Below is a small trained network, with its code and all its weights. Each question gives an input and a class and asks what happens when units are switched off, that is, made to give their printed mean instead of their output.

import numpy as np


def w(rows, s, z=0):
    codes = np.array(rows[::2]) - 128.0
    scale = np.full(codes.shape[1], s)
    scale[-1] = z or s
    return codes * scale


def f(y):
    return y / 2 * (1 + np.tanh(0.7978845608 * (y + 0.044715 * y**3)))


def log_softmax(a):
    a = a - a.max(-1, keepdims=True)
    return a - np.log(np.exp(a).sum(-1, keepdims=True))


def net(x, mask):
    res = np.array(x, float).reshape(1, 6) / 4 @ E
    y = f(res @ A[0][:, :-1].T + A[0][:, -1])
    res = res + np.where(mask, y, B[0][:, -1]) @ B[0][:, :-1]
    return log_softmax(res[-1] @ U[:, :-1].T + U[:, -1])


A, B = {}, {}
E = w([
[102,234,225,139,193,189,109,189],'x0',
[114,141,90,142,107,80,240,197],'x1',
[70,139,111,148,95,116,171,120],'x2',
[162,103,155,59,165,141,154,119],'x3',
[168,254,81,28,183,49,88,111],'x4',
[129,142,127,152,116,118,120,137],'x5',
],0.007)
A[0] = w([
[178,144,146,98,134,97,133,130,67],'N0',
[122,220,99,44,129,112,122,132,99],'N1',
[136,118,86,201,122,117,175,132,254],'N2',
[93,180,186,147,198,173,142,174,74],'N3',
[190,33,36,134,94,66,83,65,118],'N4',
[41,184,168,98,153,199,95,134,85],'N5',
[122,121,144,133,114,191,3,30,187],'N6',
[133,212,88,117,155,78,120,60,88],'N7',
[128,193,105,70,108,84,94,119,65],'N8',
[104,189,158,143,157,208,108,207,65],'N9',
[180,143,148,110,127,179,116,115,186],'N10',
[128,91,198,192,77,239,147,114,101],'N11',
[62,170,151,161,99,130,229,80,184],'N12',
],0.0062,0.0033)
B[0] = w([
[168,133,128,177,188,142,71,182,130],'N0',
[170,134,123,191,177,192,184,41,190],'N1',
[124,155,144,85,107,147,165,161,224],'N2',
[95,54,235,188,95,22,91,94,176],'N3',
[8,119,249,99,251,46,84,168,253],'N4',
[6,170,242,147,142,85,167,121,169],'N5',
[151,254,150,70,46,157,199,226,217],'N6',
[244,124,128,255,205,237,141,121,180],'N7',
[193,19,38,231,206,162,238,51,165],'N8',
[138,74,176,98,209,10,60,85,175],'N9',
[147,109,112,64,89,123,64,121,154],'N10',
[192,91,57,179,212,202,241,156,223],'N11',
[199,130,50,91,62,122,42,142,196],'N12',
],0.0049,0.0054)
U = w([
[136,159,99,129,148,140,121,108,254],'0',
[65,93,170,150,205,2,99,72,13],'1',
[220,111,67,219,166,224,142,51,31],'2',
[169,241,104,55,75,146,140,179,148],'3',
[192,171,102,119,78,128,98,117,164],'4',
],0.0072,0.0039)

Each question gives the input, the list of numbers given to net, and the class t.
The units are the neurons (one row each of A and B). Each row of codes is followed by its name. A weight is (code - 128) times the scale printed after its matrix; where a second scale follows, it is the last column's (A, B and U).
mask holds one flag per neuron, in row order. A switched-off neuron (its flag False) gives its mean, the last column of its row in B, instead of its output. The means were averaged over made-up inputs and are rounded, as every weight is.
A unit's drop is (log p(t) with every unit on - log p(t) with that unit switched off) / (log p(t) with every unit on - log p(t) with every unit switched off).
The circuit of an input: a set's keep is (log p(t) with only the set's units on - log p(t) with every unit switched off) / (log p(t) with every unit on - log p(t) with every unit switched off). Starting from the 12 units with the biggest drops (on a tie, the unit counted first), units are removed one at a time, each time the one whose removal leaves the highest keep (on an exact tie, the one counted first), for as long as the keep stays at least 0.8.
circuit, biggest first: the units of the circuit, biggest drop first
most important unit: the unit with the biggest drop
k most important neurons: the k neurons with the biggest drops, biggest first
drop when u is switched off: that unit's drop, to one decimal
input [-2,-3,6,-8,7,0], class 2: most important unit => N7
input [8,4,2,6,7,6], class 1: 3 most important neurons => (N3 N9 N5)
input [-3,-6,-2,4,-4,-1], class 3: circuit, biggest first => (N6 N8)
input [8,-4,8,7,-3,2], class 1: 3 most important neurons => (N3 N9 N5)
input [-8,-3,6,0,-7,-4], class 1: 2 most important neurons => (N4 N7)
input [6,1,-1,-1,7,4], class 2: circuit, biggest first => (N1 N8)
input [-7,6,-6,-3,5,2], class 1: 2 most important neurons => (N4 N6)
input [8,4,-6,5,1,1], class 1: 2 most important neurons => (N3 N9)
input [4,-8,5,1,1,-2], class 3: 2 most important neurons => (N6 N4)
input [-4,2,5,5,8,4], class 2: 3 most important neurons => (N7 N8 N1)
input [-8,-2,0,2,-7,-2], class 1: 2 most important neurons => (N4 N7)
input [-8,1,-3,3,4,-2], class 1: drop when N1 is switched off => 0.0
input [-5,-8,4,-7,4,-5], class 3: drop when N6 is switched off => 1.7
input [2,-4,3,-1,7,-6], class 2: drop when N1 is switched off => 0.2
input [8,-3,-5,6,-8,2], class 1: circuit, biggest first => (N9)
